Here is a tiny trained network, its code and every weight. The questions are about switching its units off for an input and a class, where a switched-off unit gives its printed mean instead of its output.

import numpy as np


def w(rows, s, z=0):
    codes = np.array(rows[::2]) - 128.0
    scale = np.full(codes.shape[1], s)
    scale[-1] = z or s
    return codes * scale


def f(y):
    return np.maximum(y, 0)


def log_softmax(a):
    a = a - a.max(-1, keepdims=True)
    return a - np.log(np.exp(a).sum(-1, keepdims=True))


def net(x, mask):
    res = np.array(x, float).reshape(1, 5) / 4 @ E
    y = f(res @ A[0][:, :-1].T + A[0][:, -1])
    res = res + np.where(mask, y, B[0][:, -1]) @ B[0][:, :-1]
    return log_softmax(res[-1] @ U[:, :-1].T + U[:, -1])


A, B = {}, {}
E = w([
[122,132,144,128],'x0',
[55,148,53,3],'x1',
[65,7,106,112],'x2',
[141,118,92,127],'x3',
[198,71,193,12],'x4',
],0.012)
A[0] = w([
[213,60,206,54,104],'neuron 1',
[35,171,120,56,27],'neuron 2',
[202,114,156,40,51],'neuron 3',
[162,223,161,109,81],'neuron 4',
[86,79,159,123,57],'neuron 5',
[73,94,110,147,39],'neuron 6',
[134,129,161,149,7],'neuron 7',
[149,77,105,239,122],'neuron 8',
[196,124,155,169,106],'neuron 9',
[53,152,130,63,70],'neuron 10',
[148,67,32,72,197],'neuron 11',
[175,85,128,185,110],'neuron 12',
[47,199,100,178,147],'neuron 13',
[93,16,154,160,37],'neuron 14',
[56,58,155,128,19],'neuron 15',
[171,91,169,156,90],'neuron 16',
[45,175,46,5,127],'neuron 17',
[98,25,158,118,28],'neuron 18',
[161,92,210,125,69],'neuron 19',
[113,48,124,140,54],'neuron 20',
[174,190,189,134,133],'neuron 21',
[77,49,129,138,27],'neuron 22',
[223,188,153,126,85],'neuron 23',
[105,228,79,20,29],'neuron 24',
],0.011,0.0019)
B[0] = w([
[26,192,83,192,215],'neuron 1',
[159,73,177,188,196],'neuron 2',
[45,255,113,240,193],'neuron 3',
[209,194,47,78,174],'neuron 4',
[164,140,99,102,156],'neuron 5',
[88,128,31,105,159],'neuron 6',
[135,110,141,112,141],'neuron 7',
[86,105,173,133,183],'neuron 8',
[166,52,139,108,168],'neuron 9',
[179,72,188,173,185],'neuron 10',
[106,140,161,144,194],'neuron 11',
[126,34,157,183,164],'neuron 12',
[67,191,100,125,190],'neuron 13',
[221,133,65,89,182],'neuron 14',
[134,155,59,84,172],'neuron 15',
[123,52,217,125,163],'neuron 16',
[155,87,187,173,249],'neuron 17',
[152,151,109,85,181],'neuron 18',
[130,125,148,177,170],'neuron 19',
[175,151,118,89,165],'neuron 20',
[142,92,97,86,173],'neuron 21',
[137,160,61,73,172],'neuron 22',
[147,142,111,59,179],'neuron 23',
[158,62,165,92,214],'neuron 24',
],0.0072,0.019)
U = w([
[151,57,248,139,232],'0',
[17,194,154,179,144],'1',
[203,150,123,17,5],'2',
],0.013,0.0018)

Each question gives the input, the list of numbers given to net, and the class t.
The units are the neurons (one row each of A and B). Each row of codes is followed by its name. A weight is (code - 128) times the scale printed after its matrix; where a second scale follows, it is the last column's (A, B and U).
mask holds one flag per neuron, in row order. A switched-off neuron (its flag False) gives its mean, the last column of its row in B, instead of its output. The means were averaged over made-up inputs and are rounded, as every weight is.
A unit's drop is (log p(t) with every unit on - log p(t) with that unit switched off) / (log p(t) with every unit on - log p(t) with every unit switched off).
The circuit of an input: a set's keep is (log p(t) with only the set's units on - log p(t) with every unit switched off) / (log p(t) with every unit on - log p(t) with every unit switched off). Starting from the 12 units with the biggest drops (on a tie, the unit counted first), units are removed one at a time, each time the one whose removal leaves the highest keep (on an exact tie, the one counted first), for as long as the keep stays at least 0.8.
circuit, biggest first: the units of the circuit, biggest drop first
unit that matters most: the unit with the biggest drop
k most important neurons: the k neurons with the biggest drops, biggest first
drop when u is switched off: that unit's drop, to one decimal
input [8,-4,-3,-1,5], class 1: 2 most important neurons : neuron 1; neuron 3
input [5,8,-4,1,-7], class 0: circuit, biggest first : neuron 24; neuron 17
input [-4,0,-4,-4,6], class 1: unit that matters most : neuron 3
input [-2,-7,-7,8,-7], class 0: 2 most important neurons : neuron 1; neuron 9
input [-5,2,5,5,6], class 1: 2 most important neurons : neuron 1; neuron 3
input [-1,5,5,-8,-2], class 0: 3 most important neurons : neuron 17; neuron 2; neuron 10
input [-2,2,-4,-5,-2], class 2: 3 most important neurons : neuron 1; neuron 3; neuron 4
input [4,8,-5,-5,7], class 0: 2 most important neurons : neuron 24; neuron 17
input [7,8,8,6,-4], class 0: 3 most important neurons : neuron 17; neuron 2; neuron 10
input [-3,8,-8,0,-4], class 0: 2 most important neurons : neuron 17; neuron 2
input [-7,-4,-2,-5,7], class 1: drop when neuron 1 is switched off : 0.4
input [2,3,6,-8,-4], class 2: drop when neuron 1 is switched off : 0.2
input [5,0,6,-2,2], class 2: drop when neuron 2 is switched off : 0.0
input [-2,-5,1,1,8], class 1: circuit, biggest first : neuron 1
input [5,7,0,-8,7], class 0: drop when neuron 2 is switched off : 0.4
